Below are the code and all the weights of a small trained network. Each question names an input and a target symbol and asks about switching units off, where a switched-off unit gives its printed mean instead of its output.

import numpy as np


def w(rows, s, z=0):
    codes = np.array(rows[::2]) - 128.0
    scale = np.full(codes.shape[1], s)
    scale[-1] = z or s
    return codes * scale


def f(y):
    return y / 2 * (1 + np.tanh(0.7978845608 * (y + 0.044715 * y**3)))


def softmax(a):
    e = np.exp(a - a.max(-1, keepdims=True))
    return e / e.sum(-1, keepdims=True)


def log_softmax(a):
    a = a - a.max(-1, keepdims=True)
    return a - np.log(np.exp(a).sum(-1, keepdims=True))


def net(x, mask):
    ids = ['αβγδεζθλμξπστφψω'.index(c) for c in x.split()]
    T = len(ids)
    res = E[ids] + P[:T]
    u = 0
    for l in range(2):
        r = res
        for j in range(3):
            rows = slice(4 * j, 4 * j + 4)
            q, k, v = (r @ M[l][rows].T for M in (Q, K, V))
            z = softmax(np.where(np.tri(T) > 0, q @ k.T / 4**0.5, -1e9)) @ v
            o = O[l][rows]
            res = res + np.where(mask[u + j], z, o[:, -1]) @ o[:, :-1]
        u += 3
        y = f(res @ A[l][:, :-1].T + A[l][:, -1])
        res = res + np.where(mask[u : u + 4], y, B[l][:, -1]) @ B[l][:, :-1]
        u += 4
    return log_softmax(res[-1] @ U[:, :-1].T + U[:, -1])


Q, K, V, O, A, B = {}, {}, {}, {}, {}, {}
E = w([
[82,125,117,218],'α',
[151,135,114,126],'β',
[130,112,231,179],'γ',
[157,139,112,134],'δ',
[248,217,129,146],'ε',
[138,151,138,142],'ζ',
[179,133,84,131],'θ',
[183,153,179,54],'λ',
[103,121,122,82],'μ',
[58,148,147,98],'ξ',
[67,117,120,39],'π',
[85,67,122,122],'σ',
[137,221,68,164],'τ',
[103,160,55,122],'φ',
[26,80,107,140],'ψ',
[123,250,109,93],'ω',
],0.021)
P = w([
[160,179,131,234],'0',
[148,169,86,208],'1',
[128,151,61,172],'2',
[117,127,28,138],'3',
[128,96,15,125],'4',
[137,67,2,121],'5',
],0.0053)
Q[0] = w([
[148,121,25,127],'0.h1',
[157,123,225,99],'0.h1',
[107,163,172,160],'0.h1',
[205,116,117,4],'0.h1',
[62,129,173,184],'0.h2',
[170,90,166,168],'0.h2',
[57,197,51,130],'0.h2',
[138,135,209,155],'0.h2',
[145,200,146,167],'0.h3',
[58,86,125,48],'0.h3',
[83,123,156,188],'0.h3',
[146,215,107,82],'0.h3',
],0.015)
K[0] = w([
[118,145,53,132],'0.h1',
[196,128,245,157],'0.h1',
[119,155,180,179],'0.h1',
[183,60,141,160],'0.h1',
[97,111,122,178],'0.h2',
[157,82,140,156],'0.h2',
[95,192,76,103],'0.h2',
[107,132,250,231],'0.h2',
[138,242,115,169],'0.h3',
[74,93,163,81],'0.h3',
[103,146,137,186],'0.h3',
[142,190,113,50],'0.h3',
],0.015)
V[0] = w([
[82,133,104,162],'0.h1',
[66,220,139,164],'0.h1',
[129,156,170,144],'0.h1',
[69,118,112,92],'0.h1',
[201,154,65,121],'0.h2',
[170,3,132,141],'0.h2',
[148,195,193,143],'0.h2',
[151,182,150,94],'0.h2',
[170,126,101,187],'0.h3',
[101,171,93,180],'0.h3',
[208,29,1,125],'0.h3',
[96,83,140,217],'0.h3',
],0.0097)
O[0] = w([
[146,124,90,100,160],'0.h1',
[240,95,81,81,212],'0.h1',
[157,65,196,128,137],'0.h1',
[148,131,65,162,105],'0.h1',
[68,174,100,192,192],'0.h2',
[2,223,150,170,1],'0.h2',
[71,88,62,189,178],'0.h2',
[161,94,155,105,168],'0.h2',
[164,99,82,166,172],'0.h3',
[132,115,115,139,197],'0.h3',
[102,177,153,150,109],'0.h3',
[144,128,73,140,103],'0.h3',
],0.0059,0.0058)
A[0] = w([
[100,2,176,143,1],'0.n1',
[208,107,89,139,178],'0.n2',
[45,103,203,36,108],'0.n3',
[231,179,223,71,112],'0.n4',
],0.009,0.0051)
B[0] = w([
[153,198,70,109,151],'0.n1',
[99,63,143,116,255],'0.n2',
[242,100,130,181,158],'0.n3',
[15,255,93,161,171],'0.n4',
],0.009,0.0092)
Q[1] = w([
[120,169,109,218],'1.h1',
[212,115,107,90],'1.h1',
[82,57,186,89],'1.h1',
[213,59,112,83],'1.h1',
[89,148,178,120],'1.h2',
[197,113,121,141],'1.h2',
[137,102,111,166],'1.h2',
[116,73,11,133],'1.h2',
[168,167,66,72],'1.h3',
[127,70,28,87],'1.h3',
[165,125,138,122],'1.h3',
[118,125,230,110],'1.h3',
],0.013)
K[1] = w([
[135,131,242,137],'1.h1',
[57,109,36,58],'1.h1',
[163,180,12,202],'1.h1',
[138,177,89,54],'1.h1',
[156,223,171,142],'1.h2',
[64,170,102,150],'1.h2',
[138,81,162,119],'1.h2',
[95,99,65,188],'1.h2',
[118,182,90,65],'1.h3',
[117,84,10,81],'1.h3',
[105,71,137,89],'1.h3',
[212,108,232,134],'1.h3',
],0.012)
V[1] = w([
[152,153,59,83],'1.h1',
[158,134,234,64],'1.h1',
[86,172,33,177],'1.h1',
[254,176,135,112],'1.h1',
[202,100,171,122],'1.h2',
[196,198,188,78],'1.h2',
[37,76,104,105],'1.h2',
[173,168,129,185],'1.h2',
[165,152,155,94],'1.h3',
[227,75,161,127],'1.h3',
[208,169,84,182],'1.h3',
[124,158,34,93],'1.h3',
],0.008)
O[1] = w([
[146,161,72,74,202],'1.h1',
[160,124,176,119,33],'1.h1',
[100,156,70,131,178],'1.h1',
[255,175,139,164,171],'1.h1',
[117,135,153,162,138],'1.h2',
[119,139,111,94,2],'1.h2',
[45,87,156,141,145],'1.h2',
[148,109,154,133,140],'1.h2',
[152,96,126,152,94],'1.h3',
[235,183,222,174,167],'1.h3',
[165,157,62,143,217],'1.h3',
[159,171,56,97,228],'1.h3',
],0.0074,0.006)
A[1] = w([
[32,196,180,95,64],'1.n1',
[101,85,139,201,126],'1.n2',
[62,254,43,132,253],'1.n3',
[157,29,112,94,183],'1.n4',
],0.007,0.0053)
B[1] = w([
[229,141,130,16,127],'1.n1',
[121,72,133,255,139],'1.n2',
[61,160,195,132,252],'1.n3',
[24,29,201,118,172],'1.n4',
],0.0075,0.012)
U = w([
[156,110,249,202,201],'α',
[162,179,2,79,135],'β',
[94,109,180,141,213],'γ',
[173,40,75,78,102],'δ',
[64,100,130,120,96],'ε',
[142,86,54,233,1],'ζ',
[158,132,128,143,84],'θ',
[167,135,113,172,125],'λ',
[136,230,107,232,83],'μ',
[152,82,199,84,217],'ξ',
[149,121,155,115,208],'π',
[158,134,131,157,112],'σ',
[126,191,225,86,150],'τ',
[238,133,34,145,73],'φ',
[237,150,155,69,202],'ψ',
[154,127,123,148,108],'ω',
],0.0079,0.0065)

Each question gives the input, a string of symbols that net reads in full, and the target symbol t.
The units are the heads (4 rows each of Q, K, V and O) and the neurons (one row each of A and B). Each row of codes is followed by its name. A weight is (code - 128) times the scale printed after its matrix; where a second scale follows, it is the last column's (O, A, B and U).
mask holds one flag per unit, layer by layer, with each layer's heads first. A switched-off unit (its flag False) gives its mean, the last column of its rows in O or B, instead of its output. The means were averaged over made-up inputs and are rounded, as every weight is.
A unit's drop is (log p(t) with every unit on - log p(t) with that unit switched off) / (log p(t) with every unit on - log p(t) with every unit switched off).
The circuit of an input: a set's keep is (log p(t) with only the set's units on - log p(t) with every unit switched off) / (log p(t) with every unit on - log p(t) with every unit switched off). Starting from the 12 units with the biggest drops (on a tie, the unit counted first), units are removed one at a time, each time the one whose removal leaves the highest keep (on an exact tie, the one counted first), for as long as the keep stays at least 0.8.
circuit, biggest first: the units of the circuit, biggest drop first
unit that matters most: the unit with the biggest drop
k most important neurons: the k neurons with the biggest drops, biggest first
k most important neurons of layer l: the k neurons of layer l with the biggest drops, biggest first
input β φ σ, target β: circuit, biggest first	(0.h1; 1.h1)
input β ψ λ τ, target ε: 3 most important neurons	(0.n3; 1.n4; 1.n3)
input ζ σ φ π, target β: circuit, biggest first	(1.h1)
input ψ φ ε φ π ζ, target β: circuit, biggest first	(0.h1; 1.h3)
input γ ω δ, target δ: circuit, biggest first	(0.n2; 0.h2; 1.n4; 1.n3)
input φ ω β, target δ: 3 most important neurons	(0.n2; 1.n4; 1.n3)
input ξ α μ ξ, target ξ: circuit, biggest first	(0.h2; 0.n4; 1.h1; 1.h3)
input β θ γ θ, target μ: circuit, biggest first	(0.h2; 0.h3)
input ε π μ, target ψ: 2 most important neurons	(0.n3; 0.n2)
input ω λ σ, target δ: circuit, biggest first	(0.h1; 0.n4; 1.n3)
input β γ τ ω π δ, target δ: circuit, biggest first	(0.n2; 0.h2; 1.n3)
input γ γ α, target ζ: circuit, biggest first	(0.h3; 1.n2)
input π φ μ μ, target β: circuit, biggest first	(0.h1; 1.h3)
input ψ ω σ, target δ: 2 most important neurons of layer 1	(1.n3; 1.n4)
input π γ γ ω π, target δ: unit that matters most	0.h2
input ε θ ω ζ, target δ: 2 most important neurons	(0.n4; 0.n2)
input ε τ ω ζ ζ, target δ: 2 most important neurons	(0.n2; 0.n4)
input γ φ φ ω ε, target μ: 2 most important neurons of layer 0	(0.n4; 0.n1)
input μ β ε ψ λ, target τ: 2 most important neurons	(0.n4; 1.n3)
input λ ω ψ, target δ: unit that matters most	0.h2
input ζ τ θ, target φ: circuit, biggest first	(0.n4; 1.h3; 1.h1)
input π π τ, target φ: 2 most important neurons of layer 0	(0.n3; 0.n4)
input ε γ γ ζ, target α: circuit, biggest first	(0.h1; 1.h1)
input τ ξ γ ε ω μ, target δ: circuit, biggest first	(0.h2; 1.n3)
input ψ τ θ α, target ζ: circuit, biggest first	(0.h3; 1.n2; 1.h1)
input β β π, target ψ: 4 most important neurons	(0.n3; 0.n2; 0.n4; 1.n3)
input γ θ β ζ φ γ, target β: unit that matters most	0.n1
input ξ φ ω ω ω φ, target δ: 2 most important neurons	(0.n2; 1.n4)
